Below are the code and all the weights of a small trained network. Each question names an input and a target symbol and asks about switching units off, where a switched-off unit gives its printed mean instead of its output.

import numpy as np


def w(rows, s, z=0):
    codes = np.array(rows[::2]) - 128.0
    scale = np.full(codes.shape[1], s)
    scale[-1] = z or s
    return codes * scale


def f(y):
    return np.maximum(y, 0)


def softmax(a):
    e = np.exp(a - a.max(-1, keepdims=True))
    return e / e.sum(-1, keepdims=True)


def log_softmax(a):
    a = a - a.max(-1, keepdims=True)
    return a - np.log(np.exp(a).sum(-1, keepdims=True))


def net(x, mask):
    ids = ['βγδεηθλξπστφψω'.index(c) for c in x.split()]
    T = len(ids)
    res = E[ids] + P[:T]
    r = res
    for j in range(3):
        rows = slice(2 * j, 2 * j + 2)
        q, k, v = (r @ M[0][rows].T for M in (Q, K, V))
        z = softmax(np.where(np.tri(T) > 0, q @ k.T / 2**0.5, -1e9)) @ v
        o = O[0][rows]
        res = res + np.where(mask[j], z, o[:, -1]) @ o[:, :-1]
    y = f(res @ A[0][:, :-1].T + A[0][:, -1])
    res = res + np.where(mask[3:19], y, B[0][:, -1]) @ B[0][:, :-1]
    return log_softmax(res[-1] @ U[:, :-1].T + U[:, -1])


Q, K, V, O, A, B = {}, {}, {}, {}, {}, {}
E = w([
[4,129,144,155],'β',
[154,167,127,83],'γ',
[138,147,139,93],'δ',
[136,112,158,112],'ε',
[130,89,166,101],'η',
[188,99,170,174],'θ',
[138,119,149,116],'λ',
[163,182,121,84],'ξ',
[174,75,113,146],'π',
[142,128,146,121],'σ',
[143,156,129,72],'τ',
[121,158,202,118],'φ',
[147,95,93,68],'ψ',
[120,67,176,83],'ω',
],0.017)
P = w([
[85,112,121,171],'0',
[124,102,129,157],'1',
[154,95,136,143],'2',
[179,94,143,118],'3',
[201,90,153,103],'4',
[225,83,155,94],'5',
[254,79,149,89],'6',
],0.0092)
Q[0] = w([
[120,113,94,180],'H1',
[134,93,176,136],'H1',
[125,160,168,109],'H2',
[130,125,93,132],'H2',
[2,204,111,130],'H3',
[187,130,85,82],'H3',
],0.042)
K[0] = w([
[119,83,99,188],'H1',
[184,108,156,112],'H1',
[122,136,169,109],'H2',
[115,99,101,130],'H2',
[4,132,134,176],'H3',
[152,54,172,100],'H3',
],0.034)
V[0] = w([
[66,128,165,157],'H1',
[105,112,153,63],'H1',
[216,167,203,115],'H2',
[106,60,198,94],'H2',
[169,200,253,163],'H3',
[146,84,126,248],'H3',
],0.018)
O[0] = w([
[99,237,80,117,1],'H1',
[180,142,93,189,170],'H1',
[20,218,94,69,225],'H2',
[177,206,157,119,239],'H2',
[116,164,249,211,100],'H3',
[154,86,208,39,174],'H3',
],0.011,0.0063)
A[0] = w([
[80,129,84,131,72],'N1',
[41,93,125,141,102],'N2',
[117,32,98,117,1],'N3',
[119,125,95,153,216],'N4',
[30,95,166,81,80],'N5',
[55,177,91,224,162],'N6',
[170,90,103,87,171],'N7',
[86,83,156,192,108],'N8',
[165,89,162,255,156],'N9',
[103,199,153,178,8],'N10',
[231,255,96,106,145],'N11',
[180,160,144,193,191],'N12',
[23,39,141,214,113],'N13',
[175,104,137,223,76],'N14',
[65,162,164,129,170],'N15',
[51,65,125,182,130],'N16',
],0.0072,0.0053)
B[0] = w([
[155,132,144,174,137],'N1',
[164,110,121,98,133],'N2',
[98,247,179,156,187],'N3',
[157,201,62,142,172],'N4',
[175,120,174,176,167],'N5',
[178,189,158,34,196],'N6',
[66,60,113,108,254],'N7',
[89,126,116,98,139],'N8',
[196,91,55,88,178],'N9',
[61,28,113,59,158],'N10',
[47,80,187,196,229],'N11',
[142,102,114,227,195],'N12',
[105,106,100,47,140],'N13',
[169,107,117,57,146],'N14',
[163,227,79,128,183],'N15',
[127,133,98,70,137],'N16',
],0.016,0.0081)
U = w([
[224,78,104,177,140],'β',
[161,183,109,98,143],'γ',
[133,161,139,135,128],'δ',
[113,141,142,162,132],'ε',
[119,131,167,198,197],'η',
[241,167,253,101,4],'θ',
[128,148,140,158,130],'λ',
[163,191,83,30,102],'ξ',
[93,40,194,15,145],'π',
[137,159,146,148,149],'σ',
[151,165,120,139,173],'τ',
[7,209,200,120,74],'φ',
[7,77,4,145,139],'ψ',
[78,112,169,218,88],'ω',
],0.0038)

Each question gives the input, a string of symbols that net reads in full, and the target symbol t.
The units are the heads (2 rows each of Q, K, V and O) and the neurons (one row each of A and B). Each row of codes is followed by its name. A weight is (code - 128) times the scale printed after its matrix; where a second scale follows, it is the last column's (O, A, B and U).
mask holds one flag per unit, heads first, then neurons. A switched-off unit (its flag False) gives its mean, the last column of its rows in O or B, instead of its output. The means were averaged over made-up inputs and are rounded, as every weight is.
A unit's drop is (log p(t) with every unit on - log p(t) with that unit switched off) / (log p(t) with every unit on - log p(t) with every unit switched off).
The circuit of an input: a set's keep is (log p(t) with only the set's units on - log p(t) with every unit switched off) / (log p(t) with every unit on - log p(t) with every unit switched off). Starting from the 12 units with the biggest drops (on a tie, the unit counted first), units are removed one at a time, each time the one whose removal leaves the highest keep (on an exact tie, the one counted first), for as long as the keep stays at least 0.8.
circuit, biggest first: the units of the circuit, biggest drop first
k most important neurons: the k neurons with the biggest drops, biggest first
heads that matter: for each layer, one digit per head in row order, 1 if its drop is at least 0.15 and else 0, layers parted by /
input π β δ η β β ω, target β: heads that matter : 101
input τ τ θ η, target θ: circuit, biggest first : [H3, N5]
input π ω ψ γ β ξ, target β: circuit, biggest first : [H3, H1, N9]
input β ψ ψ η, target ψ: heads that matter : 001
input β π ω γ π τ, target π: heads that matter : 001
input π ψ β λ π ψ λ, target ψ: heads that matter : 001
input π δ π ω π ψ ξ, target ψ: circuit, biggest first : [H3, N11]
input σ ψ β λ, target β: heads that matter : 011
input ξ ξ β π τ β σ, target β: heads that matter : 101
input ω ξ ξ π β φ φ, target φ: heads that matter : 010
input π π π π η θ γ, target θ: heads that matter : 101
input τ β β η π γ, target π: heads that matter : 001
input β π σ, target π: circuit, biggest first : [H3, N15]
input β θ π η π φ σ, target φ: heads that matter : 010
input π ψ θ π σ, target π: circuit, biggest first : [H3, N7]
input π π γ π ξ π ξ, target π: circuit, biggest first : [H3, H1, N7]
input γ ψ π, target π: circuit, biggest first : [H3, N7]
input π π λ, target π: heads that matter : 001
input π π β θ, target θ: circuit, biggest first : [H3]
input ω ψ π ω η, target ω: 2 most important neurons : [N11, N12]
input π γ π ψ σ, target ψ: circuit, biggest first : [H3, N6]
